Here is a tiny trained network, its code and every weight. The questions are about switching its units off for an input and a class, where a switched-off unit gives its printed mean instead of its output.

import numpy as np


def w(rows, s, z=0):
    codes = np.array(rows[::2]) - 128.0
    scale = np.full(codes.shape[1], s)
    scale[-1] = z or s
    return codes * scale


def f(y):
    return y / 2 * (1 + np.tanh(0.7978845608 * (y + 0.044715 * y**3)))


def log_softmax(a):
    a = a - a.max(-1, keepdims=True)
    return a - np.log(np.exp(a).sum(-1, keepdims=True))


def net(x, mask):
    res = np.array(x, float).reshape(1, 4) / 4 @ E
    y = f(res @ A[0][:, :-1].T + A[0][:, -1])
    res = res + np.where(mask, y, B[0][:, -1]) @ B[0][:, :-1]
    return log_softmax(res[-1] @ U[:, :-1].T + U[:, -1])


A, B = {}, {}
E = w([
[46,60,157,159,203,140,204,112,100,29],'x0',
[67,104,56,145,88,86,231,92,246,154],'x1',
[209,71,102,51,139,67,177,104,112,93],'x2',
[116,186,116,110,226,85,138,146,79,235],'x3',
],0.011)
A[0] = w([
[132,101,169,127,161,122,69,157,73,89,62],'N1',
[174,149,155,133,156,145,104,102,96,99,72],'N2',
[165,145,102,95,77,135,74,158,119,135,51],'N3',
[121,162,190,95,96,110,122,195,53,140,246],'N4',
[107,144,106,154,221,130,184,187,84,89,49],'N5',
[158,118,179,123,127,154,98,164,100,90,2],'N6',
[242,89,125,101,105,109,178,124,125,52,90],'N7',
[72,60,173,116,135,166,126,97,123,51,60],'N8',
[184,55,157,141,63,198,99,111,165,76,12],'N9',
[45,157,194,163,115,204,102,136,124,148,50],'N10',
[146,112,163,2,162,77,159,111,100,140,46],'N11',
],0.0096,0.0032)
B[0] = w([
[115,135,101,99,126,89,203,178,155,175,225],'N1',
[109,90,83,116,121,92,153,179,119,86,192],'N2',
[172,148,119,83,149,122,130,137,192,134,206],'N3',
[107,76,105,68,119,134,150,96,130,127,246],'N4',
[244,129,141,120,139,93,92,86,171,134,213],'N5',
[122,116,123,144,106,109,173,183,181,97,194],'N6',
[83,159,159,117,76,170,90,168,80,43,254],'N7',
[188,120,99,85,145,151,77,107,183,154,249],'N8',
[122,81,191,144,217,79,123,53,79,193,230],'N9',
[132,174,137,234,55,158,148,136,50,118,216],'N10',
[121,137,152,182,90,156,119,115,24,57,224],'N11',
],0.011,0.0097)
U = w([
[77,174,177,205,73,207,94,157,62,73,98],'0',
[95,82,182,139,170,67,74,86,87,200,254],'1',
[255,128,118,121,103,129,34,108,203,154,65],'2',
[12,42,78,138,75,65,236,167,198,117,78],'3',
],0.0092,0.0076)

Each question gives the input, the list of numbers given to net, and the class t.
The units are the neurons (one row each of A and B). Each row of codes is followed by its name. A weight is (code - 128) times the scale printed after its matrix; where a second scale follows, it is the last column's (A, B and U).
mask holds one flag per neuron, in row order. A switched-off neuron (its flag False) gives its mean, the last column of its row in B, instead of its output. The means were averaged over made-up inputs and are rounded, as every weight is.
A unit's drop is (log p(t) with every unit on - log p(t) with that unit switched off) / (log p(t) with every unit on - log p(t) with every unit switched off).
The circuit of an input: a set's keep is (log p(t) with only the set's units on - log p(t) with every unit switched off) / (log p(t) with every unit on - log p(t) with every unit switched off). Starting from all 11 units, units are removed one at a time, each time the one whose removal leaves the highest keep (on an exact tie, the one counted first), for as long as the keep stays at least 0.8.
units of the circuit, in order: the units of the circuit, biggest drop first
unit that matters most: the unit with the biggest drop
top k neurons: the k neurons with the biggest drops, biggest first
drop when u is switched off: that unit's drop, to one decimal
input [3,-6,1,-4], class 3: units of the circuit, in order	N6, N1
input [-7,7,7,6], class 0: unit that matters most	N11
input [8,-6,-7,2], class 2: top 4 neurons	N5, N8, N7, N11
input [7,0,6,6], class 2: top 2 neurons	N5, N9
input [3,-5,-3,4], class 3: units of the circuit, in order	N1, N9, N4
input [0,-1,2,0], class 0: top 3 neurons	N9, N8, N5
input [7,-1,-6,5], class 2: top 3 neurons	N5, N7, N11
input [-4,7,5,7], class 1: top 2 neurons	N1, N7
input [0,-8,5,1], class 3: units of the circuit, in order	N1, N2
input [5,-4,3,-1], class 2: top 3 neurons	N8, N5, N10
input [7,2,0,-7], class 1: top 2 neurons	N9, N3
input [-5,-3,0,-6], class 1: top 2 neurons	N9, N8
input [7,4,-3,6], class 2: top 2 neurons	N5, N9
input [-5,3,-8,6], class 0: units of the circuit, in order	N10
input [1,-7,8,-4], class 0: top 2 neurons	N7, N11
input [6,-7,-3,-4], class 3: top 3 neurons	N1, N6, N2
input [6,1,-4,-5], class 2: top 3 neurons	N8, N7, N11
input [6,-5,2,4], class 2: top 3 neurons	N5, N9, N8
input [2,1,0,-4], class 1: top 2 neurons	N9, N5
input [5,0,8,-1], class 0: unit that matters most	N7
input [-6,0,1,-8], class 1: top 2 neurons	N9, N8
input [4,-5,-3,1], class 3: drop when N7 is switched off	0.1
input [4,-3,3,-8], class 1: drop when N9 is switched off	1.9
input [-5,1,7,-4], class 0: drop when N8 is switched off	0.0
input [3,3,8,-4], class 0: drop when N7 is switched off	0.5
